Rows, each with roughly how far along a hidden order it lies (0 to 12)
(in the rows, 100 means zero)
104	43	93	104	111	114	96	98	97	99	51	88	123	85	91	66
1
66	120	87	92	146	81	115	91	80	92	69	102	8	102	120	61
5
98	58	100	105	104	83	106	114	69	83	78	104	68	66	99	114
5
108	80	96	106	85	97	106	107	98	85	111	101	93	104	112	88
10
100	65	108	108	99	75	101	95	90	83	109	103	49	82	112	131
7
110	78	87	106	97	100	98	115	65	100	87	117	67	118	103	105
11
110	66	85	93	69	74	103	129	115	94	89	89	98	68	106	173
5
102	68	104	100	95	87	100	90	97	90	103	83	70	83	106	100
5
92	52	98	110	116	95	103	92	93	85	70	106	61	97	112	78
5
118	77	85	100	79	89	101	124	51	98	99	106	43	94	98	123
11
87	45	99	110	106	79	106	118	104	77	86	131	65	82	121	119
6
82	76	110	105	134	92	104	72	89	87	79	97	42	93	107	76
4
95	123	96	97	99	90	99	102	72	102	114	110	49	111	102	122
10
97	107	99	100	92	85	108	111	68	90	132	109	51	94	109	104
11
74	43	101	109	132	87	104	102	108	86	56	122	71	79	116	97
1
80	95	89	95	122	92	120	115	102	88	54	82	102	69	105	81
2
118	74	93	100	77	89	96	116	79	98	103	104	81	88	96	136
8
92	48	91	98	109	81	95	110	104	98	56	107	75	77	102	135
1
103	80	91	101	93	85	99	113	81	94	100	111	58	97	107	117
8
78	65	93	103	114	78	107	131	98	78	95	140	72	74	119	98
4
106	76	103	95	95	91	99	74	98	93	93	58	45	81	101	91
5
99	59	106	101	106	103	102	75	92	91	81	70	78	86	98	56
4
107	103	89	100	83	91	109	119	86	91	115	98	78	96	110	86
10
98	34	94	121	109	112	103	113	108	89	42	115	146	101	106	99
5
83	51	97	114	115	83	111	112	92	71	88	130	55	92	126	94
8
97	66	111	97	111	93	98	79	80	94	95	75	55	70	91	90
2
76	46	99	107	152	93	103	102	51	93	38	125	45	73	93	64
0
69	54	122	109	147	91	109	70	92	76	78	96	51	64	106	49
0
100	71	102	113	127	91	102	100	84	90	80	133	54	109	114	99
7
98	68	90	107	93	95	112	111	109	82	99	104	92	102	122	73
9
87	86	87	113	111	89	109	123	95	82	101	147	59	123	130	81
12
100	78	96	106	89	88	108	108	97	82	119	111	69	96	121	87
11
96	50	109	112	121	107	101	75	87	86	77	94	81	95	105	45
5
89	83	101	95	107	80	101	84	109	94	92	83	47	88	112	117
4
95	101	95	100	81	71	112	113	95	77	147	112	47	91	126	101
12
71	55	92	104	136	83	103	124	94	89	54	138	72	73	109	101
0
92	63	81	101	102	92	113	133	106	89	51	97	106	79	111	112
4
76	62	88	95	122	78	113	115	99	85	64	101	52	64	114	89
1
120	74	97	106	81	98	96	122	63	100	97	111	98	90	89	136
8
100	62	94	101	105	105	101	97	95	95	69	84	102	88	97	65
4
99	82	89	106	101	104	115	110	91	86	84	93	92	96	114	57
9
83	63	111	116	120	82	103	92	85	79	96	130	32	95	117	120
7
116	77	95	103	63	94	102	110	117	91	130	96	112	104	116	98
11
102	93	98	98	88	94	116	92	107	83	110	66	91	84	113	77
8
66	78	107	108	153	91	106	70	100	85	59	121	27	111	117	67
3
104	72	94	109	81	84	106	116	101	78	129	120	76	102	128	96
12
113	84	71	96	81	97	110	141	76	98	76	98	100	97	100	105
10
124	75	91	105	76	95	94	99	68	101	93	92	64	116	101	135
12
83	44	113	110	113	76	108	95	86	74	91	105	42	65	111	115
4
117	68	96	114	101	104	97	99	57	96	88	120	29	123	102	105
12
103	83	93	104	85	99	111	104	124	85	99	84	120	100	118	87
9
94	76	104	101	96	69	102	94	96	88	109	102	40	83	114	147
6
89	60	103	115	108	87	109	105	96	76	112	131	64	101	129	87
10
89	49	93	104	126	100	101	95	97	93	53	102	82	90	103	65
2
125	86	87	99	70	90	96	129	53	103	106	108	77	96	90	145
11
108	91	83	103	81	104	114	124	94	88	101	95	114	97	113	67
11
73	57	108	107	131	77	112	99	87	75	75	106	39	64	115	94
3
75	75	101	100	116	81	110	114	112	81	101	124	83	68	117	88
3
93	69	100	108	99	77	111	107	100	76	116	115	54	87	126	111
9
84	36	100	106	111	75	105	105	96	78	79	111	42	73	116	120
4
75	92	104	95	114	83	106	115	123	89	104	118	104	65	106	106
0
97	48	97	104	114	108	101	102	98	96	49	93	113	84	96	67
1
97	80	91	95	99	85	108	120	88	97	69	89	97	65	97	132
3
84	49	105	117	129	100	100	84	102	90	63	123	69	115	114	97
5
102	65	101	96	82	71	104	113	114	91	95	81	86	62	108	169
4
91	124	77	101	106	92	105	129	87	107	86	144	71	135	115	133
11
86	151	79	100	111	96	106	129	77	108	94	144	64	136	110	116
12
124	67	85	104	75	94	102	125	48	96	83	97	73	91	94	140
11
103	119	92	93	92	88	100	107	70	106	116	107	46	109	101	124
10
107	89	82	104	100	91	104	109	48	96	91	111	36	111	105	96
12
91	75	97	107	104	96	115	94	132	80	80	76	113	92	120	81
6
92	88	98	109	96	80	107	125	87	78	137	144	53	100	124	104
12
82	60	110	110	120	81	114	89	104	71	88	99	60	74	122	86
5
72	44	101	112	133	82	104	111	97	80	59	138	61	81	115	108
2

93	99	104	107	101	115	70	93	98	102	95	91	76	98	100	103	101	94	94	119	96	92	101	111	108	108	103	91	97	100	94	105	117	102	98	99	99	97	92	91	101	110	112	95	100	112
10
90	108	111	97	104	99	83	101	99	104	84	76	119	105	99	98	99	93	134	67	105	98	104	98	115	115	93	104	74	102	100	106	104	102	85	93	99	105	85	110	100	114	115	89	103	94
8
94	96	109	85	102	100	111	113	98	103	84	85	137	105	99	93	98	89	123	41	110	103	102	100	128	109	92	107	74	98	107	102	85	99	89	93	98	107	78	107	102	101	89	91	102	85
1
106	91	96	107	103	113	81	106	104	106	108	113	94	92	101	101	102	114	28	79	102	103	106	96	117	93	76	91	117	99	92	97	120	114	99	103	114	105	104	87	99	88	21	74	90	107
9
90	92	109	104	101	107	104	96	96	106	95	87	76	96	101	103	102	86	104	103	102	96	97	111	107	117	107	96	87	95	95	108	114	95	102	97	100	102	85	104	100	106	149	114	100	106
5
97	107	103	105	102	111	53	96	101	100	92	94	96	101	99	103	98	105	91	113	97	90	108	104	99	97	91	92	106	103	98	98	112	111	92	102	100	98	101	85	98	109	86	72	97	103
12
90	97	110	99	103	101	106	102	98	106	91	79	116	99	101	95	100	92	118	61	107	104	100	97	129	116	94	106	80	98	104	105	104	100	92	91	104	104	81	113	101	108	114	100	101	97
4
105	94	100	91	99	92	113	104	99	98	102	100	103	105	101	102	101	96	93	114	99	108	89	95	71	107	107	107	74	101	86	112	91	91	98	88	95	105	118	111	103	101	76	146	101	100
2
94	91	104	105	102	117	77	98	97	104	94	90	83	98	102	104	101	93	75	107	99	97	99	108	106	112	95	92	80	98	86	109	118	102	97	95	103	101	92	94	103	105	93	103	98	113
7
92	103	109	100	105	105	81	102	99	103	85	76	119	104	101	97	99	94	114	75	104	99	101	96	112	119	90	102	63	101	96	107	111	104	83	89	101	105	91	106	102	112	88	97	101	102
7
103	90	97	96	99	97	139	108	101	102	107	102	113	99	101	93	103	95	93	59	105	111	92	98	107	107	107	110	81	97	104	105	95	92	102	93	99	107	102	117	103	92	80	129	102	102
0
96	83	102	113	103	115	101	100	99	109	104	100	85	88	102	100	104	99	53	70	101	101	102	104	126	110	86	93	104	93	103	100	122	105	104	96	112	105	88	97	102	93	88	85	93	111
6
99	81	100	114	102	113	114	101	99	108	108	102	79	88	103	100	105	100	45	76	103	105	98	103	121	109	91	94	106	93	95	102	122	102	108	98	111	104	92	103	102	90	87	101	95	112
3
96	94	103	106	103	115	81	100	100	105	97	95	90	95	101	102	102	100	67	87	100	99	103	103	115	107	88	93	94	98	90	103	119	106	97	96	106	102	95	93	102	102	73	89	97	112
8
91	110	107	105	104	107	71	96	100	102	87	83	104	103	98	98	99	99	122	86	101	89	108	106	113	103	100	100	94	103	106	98	114	105	93	103	95	100	95	98	98	114	124	78	103	102
11
115	105	95	104	104	100	81	104	105	96	102	104	120	105	100	93	99	119	67	93	101	101	103	85	93	92	83	100	107	103	103	93	107	112	96	100	104	106	124	92	99	95	25	86	95	102
10
114	92	95	106	101	106	120	106	100	96	103	99	112	102	102	89	103	98	89	72	103	105	88	96	90	117	104	104	66	98	109	106	107	97	100	94	98	113	117	106	103	93	42	124	97	112
3
107	101	97	91	100	91	97	101	100	96	101	101	108	106	101	103	100	103	98	129	96	106	93	91	65	105	99	104	77	103	85	110	90	96	95	88	97	102	121	103	103	102	64	135	100	101
6
111	103	93	93	101	96	80	107	104	98	103	109	117	106	100	104	99	113	62	110	96	107	98	88	67	95	85	101	84	106	85	105	95	106	89	88	101	106	130	93	101	96	0	113	95	100
8
97	101	106	83	102	98	100	112	100	99	84	87	137	108	99	93	97	91	127	51	109	100	103	99	113	106	92	106	72	101	102	102	92	100	88	96	95	108	89	105	101	102	72	91	103	86
3
98	101	108	94	103	101	100	110	100	102	87	84	133	104	99	92	99	94	120	45	111	102	102	95	120	111	92	103	77	100	109	102	97	103	86	95	99	110	85	107	100	102	78	86	100	91
4
95	98	105	104	101	113	76	94	97	102	95	90	78	99	100	104	101	92	101	118	98	94	99	110	102	109	106	93	93	99	91	108	115	100	99	98	98	98	94	97	101	110	121	103	101	110
8
87	83	107	88	107	120	99	112	95	107	83	76	133	105	104	104	98	83	69	55	101	107	95	101	106	130	72	107	14	96	77	116	101	101	86	75	105	111	92	103	111	104	54	118	97	106
0
105	90	94	116	100	118	79	99	102	104	113	111	75	88	101	101	105	108	38	93	100	103	99	102	118	98	93	90	119	97	95	99	127	108	106	103	111	99	103	92	101	91	61	92	93	118
8
102	84	98	106	104	115	101	110	103	108	105	107	97	92	102	98	103	109	20	56	106	106	104	98	119	102	75	95	100	97	89	100	123	111	100	99	114	110	103	96	101	85	18	85	92	109
5
115	102	93	102	103	100	83	103	105	97	105	109	112	103	100	95	99	121	57	99	100	102	103	88	87	87	84	100	112	104	100	94	105	110	100	104	104	104	127	88	98	93	8	88	94	102
10
88	97	109	103	103	100	109	97	98	105	93	80	101	99	100	95	101	93	126	79	105	99	101	102	123	113	103	105	92	98	106	103	107	97	99	98	100	101	82	113	100	108	149	100	103	99
5
107	109	101	98	104	91	87	106	104	99	96	96	128	105	100	96	98	111	95	80	103	103	105	83	92	103	81	102	96	103	98	97	99	109	90	95	104	108	112	102	99	100	50	86	99	91
9
105	91	101	110	103	108	108	105	101	104	101	95	104	96	101	92	103	101	73	57	106	103	97	97	116	115	95	100	85	96	106	103	119	104	99	96	106	112	100	106	101	96	60	96	95	108
4
96	98	105	97	102	103	106	101	98	101	92	83	113	103	101	97	101	90	119	74	104	105	95	97	103	117	102	106	65	101	98	111	102	95	94	91	98	105	94	112	104	107	94	119	103	104
4
112	104	98	107	104	103	68	100	105	99	104	103	111	101	100	96	99	121	58	99	100	100	105	86	102	93	79	95	118	102	101	93	112	116	95	101	109	104	116	85	97	97	22	74	92	102
12
92	103	107	103	105	103	90	101	101	106	90	84	109	101	99	94	99	100	103	62	106	94	108	101	122	103	93	103	99	101	106	97	113	105	94	101	99	103	90	106	98	107	114	77	101	98
8
95	88	101	111	103	118	84	99	98	106	100	96	87	92	102	103	103	98	57	84	99	99	102	106	120	111	84	92	94	95	94	102	121	107	100	93	109	102	92	91	103	99	76	86	94	113
8
88	107	111	97	103	96	93	100	99	104	88	76	115	103	99	97	100	91	143	74	105	100	101	98	117	116	100	105	79	101	101	107	102	98	90	93	98	103	81	114	100	115	129	101	105	95
6
